Where the symbols take the elements:
j345: *>j921, %>j180, &>j256, +>j48, @>j243
j963: *>j304, %>j516, &>j572, +>j74, @>j783
j691: *>j937, %>j409, &>j12, +>j137, @>j898
j211: *>j974, %>j572, &>j364, +>j737, @>j703
j811: *>j940, %>j140, &>j192, +>j225, @>j461
j88: *>j671, %>j670, &>j720, +>j837, @>j167
j35: *>j112, %>j927, &>j682, +>j555, @>j937
j940: *>j140, %>j277, &>j811, +>j939, @>j526
j461: *>j526, %>j222, &>j834, +>j192, @>j352
j28: *>j506, %>j764, &>j740, +>j270, @>j187
j990: *>j390, %>j994, &>j329, +>j945, @>j49
j506: *>j764, %>j635, &>j28, +>j770, @>j212
j783: *>j889, %>j906, &>j880, +>j572, @>j344
j735: *>j898, %>j958, &>j82, +>j590, @>j678
j212: *>j74, %>j420, &>j187, +>j28, @>j974
j82: *>j735, %>j898, &>j80, +>j927, @>j494
j997: *>j361, %>j225, &>j49, +>j990, @>j202
j927: *>j590, %>j12, &>j112, +>j663, @>j80
j281: *>j578, %>j511, &>j218, +>j221, @>j994
j494: *>j678, %>j250, &>j884, +>j80, @>j746
j945: *>j533, %>j218, &>j777, +>j805, @>j329
j305: *>j202, %>j893, &>j451, +>j76, @>j140
j620: *>j609, %>j344, &>j837, +>j703, @>j88
j364: *>j211, %>j974, &>j374, +>j985, @>j516
j770: *>j245, %>j773, &>j270, +>j250, @>j28
j222: *>j664, %>j371, &>j526, +>j940, @>j272
j272: *>j561, %>j507, &>j509, +>j526, @>j328
j653: *>j483, %>j555, &>j46, +>j507, @>j633
j48: *>j167, %>j311, &>j359, +>j714, @>j256
j359: *>j48, %>j167, &>j649, +>j840, @>j308
j561: *>j507, %>j114, &>j272, +>j222, @>j376
j371: *>j626, %>j352, &>j664, +>j277, @>j507
j664: *>j371, %>j626, &>j222, +>j140, @>j561
j112: *>j927, %>j590, &>j35, +>j382, @>j409
j531: *>j270, %>j770, &>j746, +>j494, @>j83
j243: *>j221, %>j107, &>j539, +>j256, @>j533
j202: *>j893, %>j192, &>j305, +>j49, @>j277
j80: *>j82, %>j735, &>j409, +>j112, @>j884
j250: *>j185, %>j84, &>j678, +>j735, @>j270
j328: *>j376, %>j46, &>j147, +>j509, @>j382
j746: *>j531, %>j270, &>j914, +>j884, @>j696
j720: *>j88, %>j671, &>j714, +>j906, @>j48
j805: *>j539, %>j243, &>j667, +>j883, @>j777
j192: *>j811, %>j940, &>j893, +>j361, @>j834
j221: *>j107, %>j700, &>j243, +>j345, @>j218
j880: *>j783, %>j889, &>j727, +>j974, @>j609
j451: *>j305, %>j202, &>j939, +>j798, @>j940
j572: *>j963, %>j304, &>j974, +>j212, @>j880
j76: *>j49, %>j997, &>j798, +>j511, @>j451
j74: *>j420, %>j374, &>j212, +>j506, @>j572
j937: *>j409, %>j80, &>j691, +>j682, @>j958
j773: *>j696, %>j83, &>j245, +>j84, @>j764
j311: *>j237, %>j883, &>j167, +>j88, @>j921
j635: *>j985, %>j737, &>j764, +>j773, @>j420
j974: *>j572, %>j963, &>j211, +>j187, @>j727
j137: *>j682, %>j35, &>j633, +>j653, @>j12
j167: *>j311, %>j237, &>j48, +>j720, @>j345
j893: *>j192, %>j811, &>j202, +>j997, @>j606
j737: *>j187, %>j212, &>j985, +>j83, @>j364
j46: *>j653, %>j483, &>j376, +>j561, @>j152
j883: *>j308, %>j256, &>j237, +>j670, @>j667
j578: *>j511, %>j329, &>j281, +>j107, @>j699
j237: *>j883, %>j308, &>j311, +>j671, @>j180
j663: *>j152, %>j633, &>j382, +>j328, @>j112
j390: *>j994, %>j699, &>j990, +>j533, @>j997
j626: *>j352, %>j509, &>j371, +>j606, @>j114
j304: *>j516, %>j703, &>j963, +>j420, @>j889
j889: *>j906, %>j837, &>j783, +>j963, @>j840
j483: *>j555, %>j382, &>j653, +>j114, @>j137
j678: *>j250, %>j185, &>j494, +>j82, @>j531
j555: *>j382, %>j663, &>j483, +>j101, @>j682
j352: *>j509, %>j272, &>j626, +>j834, @>j101
j939: *>j451, %>j305, &>j225, +>j699, @>j811
j898: *>j958, %>j102, &>j735, +>j12, @>j250
j107: *>j700, %>j777, &>j221, +>j921, @>j281
j185: *>j84, %>j914, &>j250, +>j898, @>j770
j152: *>j633, %>j137, &>j663, +>j376, @>j927
j696: *>j83, %>j740, &>j773, +>j914, @>j635
j633: *>j137, %>j682, &>j152, +>j46, @>j590
j49: *>j997, %>j361, &>j76, +>j329, @>j305
j740: *>j28, %>j506, &>j83, +>j531, @>j737
j682: *>j35, %>j112, &>j137, +>j483, @>j691
j511: *>j329, %>j990, &>j578, +>j700, @>j798
j329: *>j990, %>j390, &>j511, +>j777, @>j76
j727: *>j880, %>j783, &>j703, +>j211, @>j620
j361: *>j225, %>j939, &>j997, +>j390, @>j893
j958: *>j102, %>j884, &>j898, +>j691, @>j185
j12: *>j691, %>j937, &>j590, +>j633, @>j735
j764: *>j635, %>j985, &>j506, +>j245, @>j74
j590: *>j12, %>j691, &>j927, +>j152, @>j82
j270: *>j770, %>j245, &>j531, +>j678, @>j740
j509: *>j272, %>j561, &>j352, +>j461, @>j147
j218: *>j281, %>j578, &>j533, +>j243, @>j390
j114: *>j101, %>j147, &>j507, +>j371, @>j653
j985: *>j737, %>j187, &>j635, +>j696, @>j374
j699: *>j798, %>j76, &>j994, +>j281, @>j225
j670: *>j649, %>j359, &>j671, +>j609, @>j237
j649: *>j359, %>j48, &>j670, +>j344, @>j883
j714: *>j720, %>j88, &>j840, +>j889, @>j359
j906: *>j837, %>j620, &>j889, +>j304, @>j714
j102: *>j884, %>j494, &>j958, +>j937, @>j84
j84: *>j914, %>j746, &>j185, +>j958, @>j245
j140: *>j277, %>j606, &>j940, +>j451, @>j222
j837: *>j620, %>j609, &>j906, +>j516, @>j720
j840: *>j714, %>j720, &>j344, +>j783, @>j649
j225: *>j939, %>j451, &>j361, +>j994, @>j192
j609: *>j344, %>j840, &>j620, +>j727, @>j671
j526: *>j222, %>j664, &>j461, +>j811, @>j509
j256: *>j345, %>j921, &>j308, +>j359, @>j539
j147: *>j328, %>j376, &>j101, +>j352, @>j555
j409: *>j80, %>j82, &>j937, +>j35, @>j102
j777: *>j945, %>j533, &>j700, +>j667, @>j511
j914: *>j746, %>j531, &>j84, +>j102, @>j773
j798: *>j76, %>j49, &>j699, +>j578, @>j939
j667: *>j805, %>j539, &>j180, +>j237, @>j700
j382: *>j663, %>j152, &>j555, +>j147, @>j35
j376: *>j46, %>j653, &>j328, +>j272, @>j663
j308: *>j256, %>j345, &>j883, +>j649, @>j805
j671: *>j670, %>j649, &>j88, +>j620, @>j311
j703: *>j727, %>j880, &>j516, +>j364, @>j837
j83: *>j740, %>j28, &>j696, +>j746, @>j985
j180: *>j667, %>j805, &>j921, +>j311, @>j107
j539: *>j243, %>j221, &>j805, +>j308, @>j945
j884: *>j494, %>j678, &>j102, +>j409, @>j914
j507: *>j114, %>j101, &>j561, +>j664, @>j46
j245: *>j773, %>j696, &>j770, +>j185, @>j506
j606: *>j834, %>j461, &>j277, +>j202, @>j371
j994: *>j699, %>j798, &>j390, +>j218, @>j361
j533: *>j218, %>j281, &>j945, +>j539, @>j990
j700: *>j777, %>j945, &>j107, +>j180, @>j578
j101: *>j147, %>j328, &>j114, +>j626, @>j483
j516: *>j703, %>j727, &>j304, +>j374, @>j906
j834: *>j461, %>j526, &>j606, +>j893, @>j626
j921: *>j180, %>j667, &>j345, +>j167, @>j221
j344: *>j840, %>j714, &>j609, +>j880, @>j670
j187: *>j212, %>j74, &>j737, +>j740, @>j211
j420: *>j374, %>j364, &>j74, +>j764, @>j963
j374: *>j364, %>j211, &>j420, +>j635, @>j304
j277: *>j606, %>j834, &>j140, +>j305, @>j664

The rows follow the links: the fewer symbols apart two elements are, the more alike their rows tend to be.

Each row is also shifted at random along 6 hidden directions that mean nothing.

Rows in random order:
Each row stands for one element.
r1: [ -28   24   15   22  -24   33    4   37    6  -55  -29   22   42  -35  -25    9   -1  -54   56  -41   40  -61  -50   25   48  -19    6  -67   40  -18  -35   -9   -7   36  -21]
r2: [ -43   72  -16   12   84    1  -30    2   39  -42  -27  -36   16   -8  -21   -5   32  -17   11   22   60    7  -62   36   49  -11   42  -20   38  -29    0   -5    6   37    9]
r3: [  68  -10  -22    8   32  -35   26    5   45  -30  -13   -8  -13   15   30    4    6   28   -8   -4   20   27    3   32   50  -43  -14   -8   26  -37   10    4  -13   27   53]
r4: [  12   26    0  -23   24   28  -16   23  -28  -14   42  -17    3  -13  -33   -2  -20  -28  -21   41   30  -13   19    3   21    1  -16    0   -9  -37  -39  -10  -30   16   13]
r5: [ -79  -44   26    4   -8   -7   44    3   58  -26  -45  -32    2   -2  -16  -28   11  -22   -7   -3   43   25  -59   42   60  -30   74   20   29   -1   -4    7  -31    3  -37]
r6: [ -69   55  -81   18   24  -67   -6   54   53  -54    6  -32  -33   45    3   16   28   10  -33  -47   -7   11   42   28   -8   28  -20    4    6  -10    5    3  -23   52  -85]
r7: [  -5  -33   43  -36  -20   24    4   55  -59    3   18   46  -18  -27  -41    8  -61  -23   -4   34   19  -13   17    7   21  -14  -22  -22  -28  -25   -9    3  -43    9  -38]
r8: [  -4  -33   22   32   -6  -33    3   -4   18    5  -66   61  -19    4   30   21   -5   36   36  -38  -12   12  -49   11   -1  -35   16  -57   19   10   59   14   26   -3  -16]
r9: [  85  -52  -13    6  -45  -36   16    8   -6   15   14   44  -33   29   53   18  -26   53  -11  -41  -47   10   48  -11  -31  -20  -43  -18  -18   -1   29   11   -8   -9   22]
r10: [  41  -33   -9  -25   28  -32  -16  -12  -32   43    5   30  -37    7   39   16   -8   70   -1   39  -10   43   24  -14  -26   20  -15   19  -15   -8   60    9   12  -24   37]
r11: [ -10 -112   -3  -24   57   33   63  -53  -38   39   68  -60   -8   25  -66  -18  -71  -61   -1   53   41   26    9  -11   35   -1   30   50   53    2  -85   -2  -17  -44   51]
r12: [ -50   -8  -12  -21   35  -17   33   -9   43  -15    2  -73   -3    8   -1  -33   32    3  -36   39   33   47   -1   29   37   14   49   83    6   -6  -11    9  -28    3    0]
r13: [ -21  126   43    6   32    9  -43   40   16  -28  -38    9    2  -36  -51    4   25  -39  -31   35   13  -14  -19   21   15  -40  -48  -46  -48  -20    1  -12    3   52  -60]
r14: [   9   -3  -26    1  -11   -1  -51   29  -38    1    1   66   -5   -5   37   28  -16   39   45  -30  -10  -23  -12  -13  -29   29    6  -58   10   -8   54    0   10    3   -6]
r15: [  37  -16   -6  -19   -2  -15  -36   27  -65   28   -8   77  -18  -22   42   38  -16   59   54    1  -14   -5   17  -20  -32   44  -41  -31  -12   -8   65    9   21  -11   11]
r16: [ -78  -40    0  -32  -16   26  -25   40   -2  -19   64  -36  -18   22  -32  -36  -38  -12  -72   25   30    7  -21   16   24   -9  113   20  -19  -22  -13   -4  -77    1  -46]
r17: [ -31   13   12   -8   31  -18  -13   14   26  -17  -48    2   -2  -24   13   -4   21   24    8   29   41   27  -55   35   45   -5   45   -5   12  -19   43   11   -2   15    6]
r18: [  25  -34  -41   48  -54    9   56    3   22  -44   36  -18   17   43  -17   10  -28  -62   18 -105  -19  -56   43   -8    7  -17  -39  -31   48    8  -94  -10  -22   19  -11]
r19: [  -4   69    3    4   67   23  -87  -17  -10   10    8    5    7   -2  -11   -3    8    7  -12   39   12   -2  -51  -11  -14  -15   42  -41   -4   -8   27  -11   26    6   25]
r20: [  54  -82  -11   -7  -48  -11   16  -18   -3   19   24    7  -12   16   59  -11  -12   55   -8  -21  -23   16   23  -13  -12    6   30   36    0    6   22    9  -19  -30   51]
r21: [ -10 -108  -19  -32  -15  -17   81    7   -7    0   23  -31  -14    4   14   -9  -26    5   13   10   31   31   43   21   49   35   11   77   32  -10  -31    9  -41  -19   17]
r22: [ -62   27   -1   12  -10   -2   29   21    9  -21  -49    8   29  -32  -16   13   29  -38   60  -22   21  -24   -7   15   19   40  -31   -1   26   16  -20    1   18   16  -55]
r23: [  69  -63  -26   25   -4    7   -2   18   -7  -24   44   36  -27   52   -2   17  -84   -2   -5  -61    2  -27   -8    3   11  -72   15  -96   38  -34  -22   -4  -36   19   31]
r24: [ -10  -78   67  -37  -41   59  -34   16  -64   34   11   61    2  -34   -7  -12  -63   10   14   36   25  -16  -65  -14    2  -21   86  -36  -14   -7   35    1  -26  -33    6]
r25: [  74  -18   33  -22   32   31  -22  -27  -24   25   37   -2   -6   -5   -7  -17  -29   12  -34   63   23   17  -10   -6   19  -43   23   -4  -15  -31   -1   -4  -11  -14   82]
r26: [  65    1  -25   29   75  -34    3  -35   21   10  -26   12  -23   27   19   24   -3   32   20   -6   -1   25  -15    2    8  -36  -32  -42   37  -12   24    8   38    6   62]
r27: [  -2  -78   25  -22   80  -43   71   -2  -14   29  -15    7  -68   14  -40   16  -62   -4   -9   65   32   71   20   29   48  -34  -45   13    7  -17   -3   22  -12   -5  -12]
r28: [  49   55  -24   39   71  -16  -31  -36   28   -7  -23    1   12   10   13   15   22   15   27   -9    8   -3  -38    0    5  -25  -13  -49   41  -12   10   -8   51   14   60]
r29: [ -43   55  -46  -25   24  -44  -62   73   -7  -31    9   11  -31   -1   34   14   22   59  -16   20   13   15   20   24   -5   47   13    3  -29  -36   64    3  -28   32  -44]
r30: [ -17   94   -4   15  -40   27  -23   53   14  -66  -49   21   71  -65   15   11   59  -28   73  -40   32  -71  -31   18   34   31  -29  -37   23  -22  -14  -16    7   49  -13]
r31: [  97  -40   -9    2  -14   16   -3   10  -58    5   17   70    3  -11   28   36  -48   12   62  -25   -3  -38   20  -17   -4    2  -58  -61   29  -23   -2    0   12   -3   58]
r32: [ -61   21  -16    8   55  -38  -79   23   -8   14  -22   57  -55   31    6   25  -15   57   -7   -4  -14   23  -52    2  -41   -7   45  -73   -9    0   94    8   21    9  -60]
r33: [ -12   -9   24  -18   42   31   10   -2  -18   -5  -26   -2   28  -53  -16   -3   -3  -28   51   54   71   -4  -51   22   62    6   25   -2   39  -25  -13   -6    6    5   43]
r34: [ -78  -39  -39   -2  -46   19   21   24  -15  -23   37  -23   17   13  -16   -6  -20  -40   22  -48    8  -37   13   -3   -4   48   41   18   33   15  -50   -6  -27   -5  -47]
r35: [  14    5  -10   -2 -111   40   13   65   -4  -68   16   14   57  -37   19   -3   14  -34   39  -67   10  -81   17   11   32   24  -13  -14    9  -22  -47   -9  -48   34  -12]
r36: [ -23  -25   16   21  -49   12    5   -7   81  -46  -41  -21   42   -7   40  -40   39   10    1  -41   32   -7  -96   38   59  -44  127  -10   37   -6   16    0  -27    9   30]
r37: [-100  -56   81   22   61  -19   64   14   -3   20 -125   77  -45  -30  -77   39  -53  -53   67   17   44   25  -82   41   47  -60  -33  -84   29   16   20   20   35   10 -105]
r38: [ -58    0    3   -7   25  -16  -49  -33   31   24  -14  -24  -10   19   27  -27   30   54  -34   25   -1   40  -64    4  -15    5  115   25   -9   17   73    4    7  -27    0]
r39: [ -71   13  -85   -8  -57  -15  -43   76   29  -80   27  -15   24    9   62  -11   34   37   17  -71   20  -37   -8   29   16   69   88    8   32  -26   23   -3  -56   34  -31]
r40: [  25  -18    2  -12   61  -29   75  -19   12    5  -27  -31  -14  -13  -15    7    1  -20   15   43   32   44   35   22   49   -1  -71   46   24  -11  -29   11   11    4   26]
r41: [ -61   12  -20    4   53  -18   29   -5   19   -8  -10  -37   -4    8  -33    6    9  -30    7   12   28   19    0   19   23   17   -5   24   30    3  -25   -2    5   11  -27]
r42: [  -2   78  -24  -27   10   15  -39   38  -17  -33   14  -14   35  -43   10    1   39   -2   23   38   36  -25   13   10   20   60  -15   24   -5  -34   -4  -10   -5   26   15]
r43: [  36   33   40  -26   -2   32    1   45  -59   -5  -11   52    7  -62  -31   22  -25  -34   39   38   23  -32   26    4   18    6  -86  -29  -24  -27  -15   -6   -1   22  -10]
r44: [   2   -8    9  -42  -35   -7  -21   31   -5   -1  -10    9    4  -38   61  -19   30   60   -5   34   16   17    2   14   15   38   40   51  -30  -20   60    2  -31   -2   19]
r45: [   8  110  -42   32   11    3  -24   46   34  -77   -6   -9   39   -9  -10   17   34  -35   21  -45   20  -56    0   22   25   -5  -47  -54   22  -35  -37  -15    1   66  -12]
r46: [  51   65   68  -18   79   20    9  -22   -4   13  -21  -28   -2  -44  -60   -9    6  -43  -37  111   36   30    5   16   45  -51  -73   20  -43  -30  -29   -6   11   16   33]
r47: [  12   37  -43   17  -17  -46  -46   35    6  -15  -21   45  -14   12   64   31   27   62   25  -54  -28  -11    7   -4  -42   30  -20  -36   -5   -1   68    9   18   21  -20]
r48: [ -29   69   42   16  -77   38   16   25   64  -63  -63  -22   75  -64    8  -29   80  -41   17  -32   26  -51  -48   32   53  -12   18   14   -6   -3  -24  -10  -15   36  -25]
r49: [  89   10   39    9    8  -26    9   22   10   -9  -51   54  -21  -16   16   21   -8   26    5    6    3   11   -5   23   32  -65  -69  -57  -18  -38   35    9    2   27   27]
r50: [ -76   87   -9   25   20    9   -8    7   14  -25  -32  -16   32  -16  -39    6   45  -52   23  -16    9  -29  -15    6   -4   22  -23  -14   10   17  -28  -12   31   25  -60]
r51: [  14  138  -55   -1   40  -37  -54   60   11  -52   -7   -2    4  -21   32   28   57   31    7    9   12  -11   43   19    3   50  -72   -9  -20  -43   26   -7    2   64  -12]
r52: [ -45   -8   60  -13   10  -20   32   30   12    0  -75   34  -27  -35  -22    8   -4   -9    2   33   21   24  -21   35   36  -28  -28  -11  -25   -6   29   14   -9   18  -68]
r53: [ -12  -34  -10  -27  -34   24   -3   69  -53  -25   37   39   -4  -12  -15   13  -54  -16   21  -12   23  -40   20    3   14   19   -6  -34    3  -31  -19   -3  -46   17  -36]
r54: [ -77   34  -23    1   41  -38  -13   31   66  -35   13  -58  -38   44  -21  -23   14    9  -91   18   15   48   -5   37   21  -27   60   20  -25  -15   11    6  -47   29  -65]
r55: [  13  -40   20  -17   19  -14   80    4  -34   12  -36   18   -6  -41  -18   27  -17  -27   60   33   29   14   37   11   33   27  -93   29   19   -4  -28    9   15   -4    0]
r56: [ -69  -59    5   -5   -7    7    6   33  -54   20   41   37  -48   31  -62   16  -86  -35  -18  -15  -12   -9   19  -15  -32   -9    3  -42  -11   11  -17    8  -28   -3  -93]
r57: [  28  -36   -2   33  -63  -27   20    0   33  -12  -52   48    8    4   60   12   15   36   37  -80  -25  -20  -24    8   -1  -21    4  -38   22   12   41    7   10    1   10]
r58: [  39  -69   55  -11   21   60   64  -25  -30    2  -26    3   48  -61  -37   -5  -35  -68   87   46   88  -24  -50   19   96  -23   -8  -13   70  -23  -66   -6    7  -13   83]
r59: [  95   29   -6   -7  107  -45  -12  -48   -9   50  -12    2  -40    9   16   23    3   49  -12   73   -8   64   31   -7  -13  -12  -79    6  -15  -14   37    8   49   -8   81]
r60: [ 109  -16   57  -18   12   15    2   -6  -33   23   -7   38  -11  -34   11    1  -25   20   -4   60   11   16    1    1   30  -51  -44  -20  -27  -33   15    3   -2   -3   71]
r61: [ -51   17   -6   -6   -9   18   37   -7   -1  -13  -16  -39   49  -39  -10   -8   40  -39   51    9   32  -20    2    4   22   62   -7   57   25   16  -39   -4   15   -9   -4]
r62: [   0  -87   16   11 -101    5   77   58   25  -52  -19   22    9   -8   10   -3  -33  -29   22  -76   19  -34   -3   39   62  -38    4  -22   28  -14  -37    5  -62   21  -32]
r63: [ -61  -17   -4  -41   40    0  -27   18   -7   -5    8  -15   -6  -18   13  -15    5   31    4   58   53   31  -36   28   39   37   85   38   12  -28   39    5  -27   -4   12]
r64: [  56  100   57   19   18   -8  -27    8   40  -17  -83   35   15  -45   13    5   50   13   -1   28    6    1  -42   26   22  -62  -48  -48  -36  -21   46    0   32   35   14]
r65: [  60  -54    8  -32   22   15  -36   25  -80   33   60   61  -51   18  -11   23  -91   30  -18   32   -6    5   24  -21  -19  -20  -12  -53  -22  -34   25    1  -22   -8   19]
r66: [  79   -5  -22  -41   -3   29  -52    4  -63   17   84    3    3    0   26   -4  -27   31  -18   38   -5  -11   42  -31  -20   30    5   19  -21  -31    1   -7  -24  -14   75]
r67: [ -22  -31  -75   -7  -51    4  -65   40  -24  -24   64   16    4   35   61    0  -17   52    9  -65   -9  -35   -5  -14  -36   56   90  -19   28   -7   34   -1  -36   -5    3]
r68: [  53  -72    3  -22  -39  -13   24   29   -1  -10    8   24  -15   -3   49   -2  -21   44    1   -6   12   13    7   23   34  -15   20    4    2  -31   25    8  -45    2   36]
r69: [  48   87   -6    2   63    3  -83    1    9   -5   42  -10  -19   27  -12   -5   -1   23  -76   37   -5   13   -5   -5  -16  -44    4  -39  -38  -32   21   -9   -1   26   26]
r70: [  27   -5   -5    3  -80   17  -19   25   36  -45    6   -2   36   -5   55  -28   27   26  -10  -49    3  -32  -33   14   26  -17   71   -1    3  -17   13   -6  -43   15   33]
r71: [  13  -14  -13  -40  -14  -38  -16   64  -36   -7    7   43  -35  -17   49   14   -5   74   -2   25    4   19   38   16    0   40  -16   18  -33  -37   69   14  -33   13  -12]
r72: [   9   71  -13  -20   38   19  -88   -6  -33   19   25    3   16  -18   21    3   25   33    5   50    1   -7  -17  -24  -33   42   21    5  -19  -11   40  -10   26   -9   39]
r73: [ -10   23   24   21   -7   10   27   20   55  -51  -25  -24   19   -9  -29  -14    8  -43  -20  -17   30  -15  -25   34   59  -61    7  -22    6  -19  -40   -4  -26   33  -16]
r74: [ -71  -47   20    6  -10   44   36  -16   -9   -1    1  -19   27   -7  -52  -12  -21  -69   34   -9   30  -26  -39    0   20    3   42   -3   39   23  -55   -5   -1  -17  -25]
r75: [  63 -141    4  -13  -51   22   44   -9   11  -13   38  -11    5   17   37  -32  -51   20   -6  -21   29    6  -20   18   58  -45   89   13   42  -27  -18    5  -61  -21   88]
r76: [  42  -38  -11   32  -21   30   -8   -2    5  -27   13   23   23   16    6    3  -40  -15   33  -66   13  -45  -51    0   20  -47   40  -82   58  -15  -25   -5   -6   11   46]
r77: [ -51  -25    8  -17  -51   15   24   22   40  -38    4  -54   26  -11    8  -42   21  -12  -32    2   30    2  -16   31   51    5   82   58   -1   -8  -22   -1  -58    2  -10]
r78: [ -55    7   66   10  -52    9  -18   34   37  -20  -98   51   29  -58   31  -15   38   17   36  -10   28  -11 -106   41   34  -26   75  -37   -3    0   67    7   -1   14  -34]
r79: [ -47   35  -29  -16   44  -33  -42   36   22  -25   -2  -15  -22    9   23   -4   24   48  -24   26   30   28  -22   33   19   20   49    6   -4  -31   53    6  -22   21  -13]
r80: [  11   24  -25  -12   45  -53   28   26   15  -15    1  -23  -48   17  -10   14    7   16  -44   31    0   46   69   23   19    1  -69   36  -27  -27    2    9  -20   31  -24]
r81: [ -26   41   -6    4    3   19    4    3  -13   -1    8  -10   19   -8  -40    9    6  -53   12   -3   -2  -25   21  -11  -14   19  -48   -2   -1   14  -50   -9   19    7  -30]
r82: [  72   28  -50   -7  -17  -42  -23    3    8    2   20   -7   -8   14   80    6   43   74  -23  -11  -47   17   67  -14  -37   42  -36   43  -29   -5   45    3    3    4   46]
r83: [ -68  -23   25    8  -79   51  -54   27   32  -36   -9   11   38   -8   20  -38    6    3   -7  -46   20  -44 -111   16   18  -31  165  -49   13    3   29   -3  -42    0  -21]
r84: [  39   75   28  -40  -47   13  -83   54  -38    2    7   45    7  -46   41   -2   29   49  -27   41  -20  -15   21  -10  -33   26  -17    1  -87  -25   69   -3  -10   11   -9]
r85: [-100  -30  -14  -37   -9  -27  -57   74  -14   -7    0   41  -49    5   32    1  -17   71  -26   18   16   29  -31   26   -3   29   93   -4  -24  -20   99   17  -53    7  -81]
r86: [  23   22  -12   -7   -6  -12  -16   84  -40  -33   28   61  -39    9  -28   43  -58  -17  -11  -25   -6  -30   53    9   -4  -16  -91  -76  -26  -42   -8    0  -37   51  -69]
r87: [  26  -50  -19  -24  -32   -7  -14  -28   10   22   47  -34   -5   26   57  -34   10   64  -46   10  -26   33   20  -18  -24   23   74   68  -17    9   32    3  -22  -39   54]
r88: [  44  -46   11  -38  -46  -21   13   52  -39    0  -18   57  -12  -41   59   15  -10   62   32   16    4    7   35   13   21   32  -37   14  -17  -32   52   12  -27    6   12]
r89: [ -25   22   26   12    3  -26   27   41   37  -33  -50   10  -21   -5  -24    5    6  -17  -21   -5   14   13   -4   40   35  -49  -32  -25  -15  -15    8   10  -21   41  -62]
r90: [  88   42   42   -9   65   36  -33  -42  -45   39   -6   27   17  -42  -20    7   -8   -9   28   76   20   -2  -19  -18    4  -18  -50  -28   -6  -21    0   -9   48  -10   87]

Some elements, each with its row:
j114 r13
j140 r40
j737 r32
j82 r44
j626 r77
j76 r81
j509 r48
j526 r5
j985 r15
j328 r86
j192 r55
j382 r58
j494 r75
j653 r53
j277 r21
j28 r72
j663 r30
j635 r28
j590 r79
j83 r19
j974 r57
j222 r52
j147 r35
j811 r37
j994 r56
j202 r22
j691 r85
j185 r84

Row, symbols taken left to right, then the row they reach:
r16 @ @ @: r29
r17 * @ *: r36
r73 & * * + +: r6
r26 * % + &: r67
r1 * * + %: r4
r12 * * * *: r54
r46 + % * *: r62
r7 & * * @: r45
r51 @ & + & %: r2
r42 + % @: r33

